Below is a small trained network, with its code and all its weights. Each question gives an input and a class and asks what happens when units are switched off, that is, made to give their printed mean instead of their output.

import numpy as np


def w(rows, s, z=0):
    codes = np.array(rows[::2]) - 128.0
    scale = np.full(codes.shape[1], s)
    scale[-1] = z or s
    return codes * scale


def f(y):
    return np.maximum(y, 0)


def log_softmax(a):
    a = a - a.max(-1, keepdims=True)
    return a - np.log(np.exp(a).sum(-1, keepdims=True))


def net(x, mask):
    res = np.array(x, float).reshape(1, 6) / 4 @ E
    y = f(res @ A[0][:, :-1].T + A[0][:, -1])
    res = res + np.where(mask, y, B[0][:, -1]) @ B[0][:, :-1]
    return log_softmax(res[-1] @ U[:, :-1].T + U[:, -1])


A, B = {}, {}
E = w([
[154,185,128,83,189,138,96,188,137,86,164],'x0',
[140,70,212,92,142,218,158,131,150,83,105],'x1',
[184,184,117,195,103,140,153,161,221,121,101],'x2',
[169,201,160,109,89,103,147,86,68,88,88],'x3',
[84,122,170,79,94,79,123,110,212,110,150],'x4',
[89,129,67,80,169,89,245,156,146,111,79],'x5',
],0.012)
A[0] = w([
[150,121,87,131,115,169,90,176,61,119,59,112],'n0',
[110,166,89,133,142,62,126,140,117,164,120,94],'n1',
[129,225,126,134,92,81,155,104,105,168,159,96],'n2',
[143,146,177,66,55,56,132,112,161,87,127,138],'n3',
[87,132,86,113,135,78,95,99,83,115,161,87],'n4',
[93,143,40,51,141,168,252,182,129,122,67,106],'n5',
[78,107,170,96,94,43,112,88,219,90,168,155],'n6',
[167,57,179,95,139,181,185,114,139,101,95,33],'n7',
[172,167,204,115,73,93,177,134,81,56,98,139],'n8',
[211,155,99,125,128,153,154,80,66,85,104,113],'n9',
[142,73,129,187,104,160,204,31,116,205,82,176],'n10',
[162,169,159,160,88,215,39,61,131,163,220,245],'n11',
[161,178,112,204,91,100,144,158,197,109,136,11],'n12',
[122,188,120,105,244,139,66,195,114,37,147,78],'n13',
[152,187,140,65,180,117,107,168,159,95,185,10],'n14',
[154,149,124,195,128,117,146,156,148,133,86,1],'n15',
[132,135,181,91,173,222,153,124,167,114,104,59],'n16',
[135,41,88,150,190,168,119,171,178,170,158,91],'n17',
[116,75,58,134,127,146,138,153,156,172,223,92],'n18',
[120,45,132,161,170,176,113,159,166,114,97,137],'n19',
[74,80,135,166,87,69,128,99,126,188,25,150],'n20',
[145,174,150,170,115,158,126,125,216,138,91,17],'n21',
[143,159,2,139,112,76,108,105,151,222,233,81],'n22',
[144,205,114,86,218,136,106,179,111,113,163,130],'n23',
[37,89,161,60,166,97,121,110,17,141,208,82],'n24',
[169,108,95,171,173,139,127,156,77,119,65,19],'n25',
[160,156,122,161,92,143,140,217,184,142,94,9],'n26',
[113,87,130,153,181,132,125,180,194,211,173,100],'n27',
[161,144,90,200,193,213,186,135,37,198,129,13],'n28',
[107,142,77,91,113,118,146,102,167,111,132,94],'n29',
],0.0088,0.0014)
B[0] = w([
[50,142,156,129,117,178,148,156,95,185,124,173],'n0',
[209,104,70,92,143,236,63,89,138,111,190,185],'n1',
[143,135,98,107,72,185,158,113,96,68,116,186],'n2',
[25,163,120,187,104,160,196,213,97,124,154,192],'n3',
[112,24,135,59,190,176,88,153,113,99,80,174],'n4',
[181,212,190,51,245,76,128,94,114,180,184,250],'n5',
[20,162,163,195,177,223,123,218,144,138,177,211],'n6',
[161,84,74,62,146,254,45,52,116,86,142,197],'n7',
[132,103,50,129,104,69,196,139,99,67,161,201],'n8',
[81,150,93,166,9,94,194,172,78,98,189,188],'n9',
[109,130,103,183,103,46,74,23,191,138,110,209],'n10',
[165,215,176,70,236,46,137,100,98,146,189,235],'n11',
[147,52,171,36,120,149,77,213,125,165,56,216],'n12',
[77,94,98,170,74,36,88,35,205,138,85,221],'n13',
[117,105,117,206,88,117,106,103,212,141,106,197],'n14',
[154,132,165,100,150,156,101,165,111,146,41,180],'n15',
[146,62,81,105,151,208,103,79,142,81,155,197],'n16',
[130,130,103,146,93,57,203,153,105,86,170,199],'n17',
[140,176,79,118,64,49,192,179,86,110,145,190],'n18',
[146,140,81,126,92,112,148,113,92,82,169,184],'n19',
[117,99,113,179,145,42,68,22,191,141,129,200],'n20',
[167,93,157,86,145,104,93,205,70,173,55,199],'n21',
[170,109,35,97,137,240,95,99,90,37,154,234],'n22',
[92,134,162,171,74,71,82,28,194,128,92,208],'n23',
[191,48,231,86,87,106,155,211,83,181,12,221],'n24',
[47,180,160,194,121,215,136,177,127,163,148,175],'n25',
[148,56,214,96,98,101,135,152,79,147,46,202],'n26',
[128,160,123,184,73,104,204,138,56,83,119,198],'n27',
[40,96,153,204,141,206,96,169,133,191,169,207],'n28',
[132,200,185,87,154,167,49,154,129,138,164,165],'n29',
],0.0063,0.014)
U = w([
[200,30,164,76,123,114,96,198,94,187,2,59],'0',
[200,96,58,87,140,229,58,85,123,39,155,248],'1',
[2,162,133,177,140,188,114,202,147,194,175,183],'2',
[123,111,99,168,96,31,61,38,229,155,90,56],'3',
[168,144,79,138,62,59,228,165,68,47,173,68],'4',
[221,232,165,72,248,68,88,104,114,197,198,173],'5',
],0.009,0.0012)

Each question gives the input, the list of numbers given to net, and the class t.
The units are the neurons (one row each of A and B). Each row of codes is followed by its name. A weight is (code - 128) times the scale printed after its matrix; where a second scale follows, it is the last column's (A, B and U).
mask holds one flag per neuron, in row order. A switched-off neuron (its flag False) gives its mean, the last column of its row in B, instead of its output. The means were averaged over made-up inputs and are rounded, as every weight is.
A unit's drop is (log p(t) with every unit on - log p(t) with that unit switched off) / (log p(t) with every unit on - log p(t) with every unit switched off).
The circuit of an input: a set's keep is (log p(t) with only the set's units on - log p(t) with every unit switched off) / (log p(t) with every unit on - log p(t) with every unit switched off). Starting from the 12 units with the biggest drops (on a tie, the unit counted first), units are removed one at a time, each time the one whose removal leaves the highest keep (on an exact tie, the one counted first), for as long as the keep stays at least 0.8.
units of the circuit, in order: the units of the circuit, biggest drop first
most important unit: the unit with the biggest drop
k most important neurons: the k neurons with the biggest drops, biggest first
drop when u is switched off: that unit's drop, to one decimal
input [1,-4,8,-8,-2,5], class 0: most important unit	n12
input [5,-5,5,0,-4,3], class 0: 2 most important neurons	[n12, n26]
input [2,7,-2,-4,-1,7], class 1: 4 most important neurons	[n7, n16, n11, n19]
input [-7,1,7,1,1,6], class 0: 3 most important neurons	[n12, n21, n13]
input [4,2,-4,-5,-4,-5], class 4: 2 most important neurons	[n5, n17]
input [3,-6,3,0,8,8], class 2: 3 most important neurons	[n6, n3, n11]
input [-6,-3,-5,-8,-7,-6], class 4: units of the circuit, in order	[n18, n17]
input [-8,1,7,8,-2,0], class 3: 4 most important neurons	[n10, n20, n24, n27]
input [-6,3,-2,7,6,-1], class 4: 4 most important neurons	[n8, n3, n28, n13]
input [-8,8,4,-1,-6,-3], class 1: 3 most important neurons	[n7, n13, n16]
input [6,7,8,4,-3,1], class 0: 3 most important neurons	[n26, n21, n22]
input [4,-2,8,7,5,1], class 0: 2 most important neurons	[n12, n21]
input [3,-1,2,-4,-2,3], class 4: units of the circuit, in order	[n17, n27]
input [6,2,7,-6,-6,0], class 0: most important unit	n26
input [-7,6,5,8,-7,1], class 4: 2 most important neurons	[n9, n8]
input [-8,-8,-7,-4,3,0], class 1: 2 most important neurons	[n22, n1]
input [7,-5,6,7,-1,6], class 3: 2 most important neurons	[n23, n13]
input [0,2,0,5,2,-5], class 4: 2 most important neurons	[n5, n8]
input [8,-8,-8,-3,-6,6], class 0: drop when n4 is switched off	0.6
input [0,-2,6,-4,6,7], class 5: most important unit	n5
input [3,-7,-8,2,5,-3], class 0: drop when n24 is switched off	2.6
input [6,-7,-2,1,8,-5], class 2: drop when n6 is switched off	1.4
input [-6,7,-3,2,-1,2], class 1: drop when n13 is switched off	0.2
